Here is a tiny trained network, its code and every weight. The questions are about switching its units off for an input and a class, where a switched-off unit gives its printed mean instead of its output.

import numpy as np


def w(rows, s, z=0):
    codes = np.array(rows[::2]) - 128.0
    scale = np.full(codes.shape[1], s)
    scale[-1] = z or s
    return codes * scale


def f(y):
    return np.maximum(y, 0)


def log_softmax(a):
    a = a - a.max(-1, keepdims=True)
    return a - np.log(np.exp(a).sum(-1, keepdims=True))


def net(x, mask):
    res = np.array(x, float).reshape(1, 4) / 4 @ E
    y = f(res @ A[0][:, :-1].T + A[0][:, -1])
    res = res + np.where(mask, y, B[0][:, -1]) @ B[0][:, :-1]
    return log_softmax(res[-1] @ U[:, :-1].T + U[:, -1])


A, B = {}, {}
E = w([
[192,136,112,121,44,120,99,163,125,117],'x0',
[192,99,111,111,185,131,156,138,148,136],'x1',
[103,11,137,138,121,86,100,127,129,7],'x2',
[133,113,124,187,137,207,35,73,145,77],'x3',
],0.015)
A[0] = w([
[36,94,139,122,212,106,145,118,127,115,32],'n0',
[3,131,140,126,47,104,117,139,118,105,29],'n1',
[126,87,129,140,132,152,92,112,128,95,96],'n2',
[207,100,130,118,28,101,112,145,126,102,18],'n3',
[215,65,127,114,199,106,142,145,131,108,86],'n4',
[106,46,133,117,115,65,142,145,124,78,23],'n5',
[99,93,134,97,107,39,188,161,116,129,2],'n6',
[162,106,136,122,156,131,144,143,132,126,19],'n7',
],0.021,0.0075)
B[0] = w([
[75,104,105,139,203,108,154,158,124,129,239],'n0',
[164,97,113,138,76,26,132,75,144,127,229],'n1',
[153,166,165,115,127,195,90,148,126,122,232],'n2',
[55,101,108,141,226,114,162,146,122,131,238],'n3',
[148,109,148,135,65,20,123,78,144,111,236],'n4',
[144,187,119,110,112,172,149,146,117,182,248],'n5',
[145,142,168,134,137,205,63,128,136,89,244],'n6',
[116,123,3,184,101,137,117,88,118,178,155],'n7',
],0.02,0.019)
U = w([
[73,93,125,129,203,96,140,164,132,132,119],'0',
[176,251,139,92,122,115,142,155,132,254,121],'1',
[176,82,118,146,96,65,93,84,159,121,108],'2',
[172,107,146,159,160,182,8,125,161,62,133],'3',
[152,102,188,91,126,101,128,159,135,110,255],'4',
[140,51,100,22,82,159,148,152,100,98,97],'5',
[182,31,160,122,68,146,189,199,75,96,88],'6',
],0.0098,0.016)

Each question gives the input, the list of numbers given to net, and the class t.
The units are the neurons (one row each of A and B). Each row of codes is followed by its name. A weight is (code - 128) times the scale printed after its matrix; where a second scale follows, it is the last column's (A, B and U).
mask holds one flag per neuron, in row order. A switched-off neuron (its flag False) gives its mean, the last column of its row in B, instead of its output. The means were averaged over made-up inputs and are rounded, as every weight is.
A unit's drop is (log p(t) with every unit on - log p(t) with that unit switched off) / (log p(t) with every unit on - log p(t) with every unit switched off).
The circuit of an input: a set's keep is (log p(t) with only the set's units on - log p(t) with every unit switched off) / (log p(t) with every unit on - log p(t) with every unit switched off). Starting from all 8 units, units are removed one at a time, each time the one whose removal leaves the highest keep (on an exact tie, the one counted first), for as long as the keep stays at least 0.8.
units of the circuit, in order: the units of the circuit, biggest drop first
top k neurons: the k neurons with the biggest drops, biggest first
drop of u: that unit's drop, to one decimal
input [4,-5,3,5], class 2: units of the circuit, in order -> (n1)
input [5,1,3,-6], class 3: top 2 neurons -> (n6 n0)
input [3,3,4,4], class 1: units of the circuit, in order -> (n6 n5)
input [1,-8,-4,6], class 2: top 2 neurons -> (n1 n5)
input [6,-4,8,-1], class 1: top 2 neurons -> (n5 n0)
input [1,7,7,6], class 1: top 4 neurons -> (n5 n2 n1 n6)
input [6,3,-1,4], class 0: top 2 neurons -> (n3 n6)
input [8,-8,0,-4], class 0: top 2 neurons -> (n3 n4)
input [-8,-7,-3,8], class 0: top 3 neurons -> (n0 n6 n4)
input [-5,6,1,6], class 2: top 2 neurons -> (n4 n6)
input [-8,2,-8,-3], class 0: top 2 neurons -> (n5 n0)
input [3,-6,1,-7], class 3: top 2 neurons -> (n6 n4)
input [-1,-6,-1,4], class 2: top 2 neurons -> (n1 n6)
input [-8,-7,-8,5], class 0: units of the circuit, in order -> (n5)
input [7,-8,-1,1], class 2: drop of n5 -> 0.5
input [2,-6,3,-3], class 2: drop of n1 -> 6.1
input [-1,4,-2,-6], class 3: drop of n1 -> 0.2
